Here is a tiny trained network, its code and every weight. The questions are about switching its units off for an input and a class, where a switched-off unit gives its printed mean instead of its output.

import numpy as np


def w(rows, s, z=0):
    codes = np.array(rows[::2]) - 128.0
    scale = np.full(codes.shape[1], s)
    scale[-1] = z or s
    return codes * scale


def f(y):
    return y / 2 * (1 + np.tanh(0.7978845608 * (y + 0.044715 * y**3)))


def log_softmax(a):
    a = a - a.max(-1, keepdims=True)
    return a - np.log(np.exp(a).sum(-1, keepdims=True))


def net(x, mask):
    res = np.array(x, float).reshape(1, 7) / 4 @ E
    y = f(res @ A[0][:, :-1].T + A[0][:, -1])
    res = res + np.where(mask, y, B[0][:, -1]) @ B[0][:, :-1]
    return log_softmax(res[-1] @ U[:, :-1].T + U[:, -1])


A, B = {}, {}
E = w([
[131,128,127,129,126,125,126,127],'x0',
[112,142,234,162,219,35,145,14],'x1',
[39,141,33,99,154,27,46,122],'x2',
[108,240,27,212,145,155,230,69],'x3',
[29,127,171,56,65,83,253,162],'x4',
[60,22,124,183,45,164,103,28],'x5',
[122,6,95,209,203,90,182,206],'x6',
],0.005)
A[0] = w([
[157,109,56,85,71,186,110,219,42],'N1',
[199,209,135,87,204,103,154,215,91],'N2',
[42,151,41,81,146,36,46,122,55],'N3',
[156,54,219,47,105,116,53,168,13],'N4',
[45,149,47,85,145,41,45,121,65],'N5',
[152,112,53,96,72,185,110,216,46],'N6',
[104,23,77,205,203,75,202,206,72],'N7',
[147,56,219,51,103,116,48,167,4],'N8',
[214,132,235,140,102,221,192,130,98],'N9',
[110,254,154,21,48,150,94,56,59],'N10',
[196,214,129,80,207,91,155,226,89],'N11',
[149,55,212,52,104,112,44,165,5],'N12',
[110,228,33,192,115,159,223,74,97],'N13',
[212,134,230,149,98,228,203,132,86],'N14',
[123,214,33,205,118,173,226,67,50],'N15',
[45,149,53,87,145,41,49,123,86],'N16',
[47,5,114,224,29,195,114,27,116],'N17',
[102,21,78,205,203,73,199,210,71],'N18',
[129,134,214,146,203,60,134,59,106],'N19',
[153,112,48,96,70,184,116,219,38],'N20',
[129,134,225,146,204,48,136,52,64],'N21',
[193,210,129,78,204,92,155,219,88],'N22',
[22,118,151,66,74,85,249,153,26],'N23',
[29,121,154,71,75,85,237,156,46],'N24',
[223,124,73,213,188,170,8,95,69],'N25',
[193,213,126,75,207,89,158,222,77],'N26',
[128,133,220,145,205,55,135,55,91],'N27',
[212,132,231,142,100,217,192,131,96],'N28',
[132,134,217,148,202,53,134,56,95],'N29',
[113,246,154,26,55,152,92,57,80],'N30',
[153,110,49,92,73,186,116,215,44],'N31',
[221,122,75,213,192,172,8,95,74],'N32',
[132,133,215,143,201,58,135,55,104],'N33',
[43,147,49,85,148,44,52,125,88],'N34',
],0.0049,0.0016)
B[0] = w([
[68,194,92,163,77,174,137,152,166],'N1',
[90,78,116,97,86,89,76,51,201],'N2',
[210,70,87,180,113,112,199,146,183],'N3',
[64,163,100,208,236,46,94,188,186],'N4',
[207,70,87,175,115,108,198,146,180],'N5',
[65,201,97,163,65,181,139,158,164],'N6',
[216,144,243,192,126,224,30,90,239],'N7',
[68,161,109,197,238,49,86,185,184],'N8',
[181,57,48,179,127,75,199,139,207],'N9',
[230,99,226,240,162,210,45,115,200],'N10',
[91,70,120,102,74,92,64,35,209],'N11',
[61,164,109,184,233,43,93,182,183],'N12',
[75,156,143,168,247,45,75,183,217],'N13',
[183,52,46,174,124,52,197,132,207],'N14',
[40,172,132,171,248,4,57,196,210],'N15',
[207,69,85,173,113,113,199,144,181],'N16',
[80,77,125,59,72,31,54,24,255],'N17',
[209,141,229,186,123,216,44,96,241],'N18',
[72,186,80,148,56,194,153,162,205],'N19',
[70,196,102,160,68,178,132,154,165],'N20',
[71,196,76,158,50,198,150,172,209],'N21',
[91,68,119,103,73,91,64,36,203],'N22',
[189,210,220,55,108,69,152,172,197],'N23',
[198,218,227,51,104,64,157,177,191],'N24',
[171,231,226,4,78,49,205,187,215],'N25',
[97,72,122,106,74,92,66,41,206],'N26',
[68,195,74,153,50,201,153,170,209],'N27',
[171,70,64,170,126,81,182,136,203],'N28',
[64,193,77,152,49,199,155,168,208],'N29',
[209,105,197,211,159,191,70,116,197],'N30',
[59,210,95,166,58,185,135,158,164],'N31',
[169,231,224,3,76,53,202,184,217],'N32',
[72,184,78,151,58,195,152,164,206],'N33',
[208,71,88,172,114,117,198,146,182],'N34',
],0.006,0.0041)
U = w([
[63,148,116,163,241,73,98,171,102],'0',
[70,167,77,141,50,222,156,158,107],'1',
[183,168,210,21,100,91,180,159,104],'2',
[202,110,204,179,144,214,70,98,108],'3',
[192,54,48,157,123,107,216,126,114],'4',
[74,74,114,69,80,90,74,12,118],'5',
[121,116,119,107,145,147,138,123,250],'6',
[115,92,110,43,199,199,157,113,99],'7',
],0.011,0.015)

Each question gives the input, the list of numbers given to net, and the class t.
The units are the neurons (one row each of A and B). Each row of codes is followed by its name. A weight is (code - 128) times the scale printed after its matrix; where a second scale follows, it is the last column's (A, B and U).
mask holds one flag per neuron, in row order. A switched-off neuron (its flag False) gives its mean, the last column of its row in B, instead of its output. The means were averaged over made-up inputs and are rounded, as every weight is.
A unit's drop is (log p(t) with every unit on - log p(t) with that unit switched off) / (log p(t) with every unit on - log p(t) with every unit switched off).
The circuit of an input: a set's keep is (log p(t) with only the set's units on - log p(t) with every unit switched off) / (log p(t) with every unit on - log p(t) with every unit switched off). Starting from the 12 units with the biggest drops (on a tie, the unit counted first), units are removed one at a time, each time the one whose removal leaves the highest keep (on an exact tie, the one counted first), for as long as the keep stays at least 0.8.
circuit, biggest first: the units of the circuit, biggest drop first
top k neurons: the k neurons with the biggest drops, biggest first
drop of u: that unit's drop, to one decimal
input [-6,-6,-3,4,5,7,5], class 5: circuit, biggest first : [N17]
input [3,3,-4,6,-4,5,-3], class 0: circuit, biggest first : [N15; N13]
input [1,-6,4,3,0,3,7], class 3: circuit, biggest first : [N7; N18]
input [-5,2,2,4,0,-7,-8], class 3: top 2 neurons : [N10; N30]
input [7,-4,2,7,6,-7,2], class 0: top 2 neurons : [N13; N15]
input [-4,5,-1,5,2,0,-8], class 3: top 2 neurons : [N10; N30]
input [-2,0,1,1,-7,-5,-7], class 2: top 2 neurons : [N25; N32]
input [7,3,3,3,6,-8,-8], class 3: top 2 neurons : [N10; N30]
input [-6,-5,-6,7,6,-5,-1], class 0: circuit, biggest first : [N15; N13]
input [-3,2,-5,1,5,4,8], class 3: top 2 neurons : [N7; N18]
input [-2,8,-7,8,-1,8,3], class 0: top 3 neurons : [N15; N13; N17]
input [4,-5,-2,-1,-1,8,6], class 5: top 3 neurons : [N17; N10; N30]
input [-6,4,-8,0,-7,6,7], class 4: top 3 neurons : [N14; N9; N28]
input [4,2,-1,7,-2,0,3], class 0: circuit, biggest first : [N15]
input [-2,2,-6,2,2,-6,-1], class 4: drop of N28 : 0.2
input [-5,1,7,-1,-1,-6,2], class 4: drop of N8 : 0.0
input [-5,-2,5,3,-6,-2,1], class 2: drop of N25 : 0.3
input [6,5,-2,5,-8,8,-7], class 2: drop of N25 : 0.5
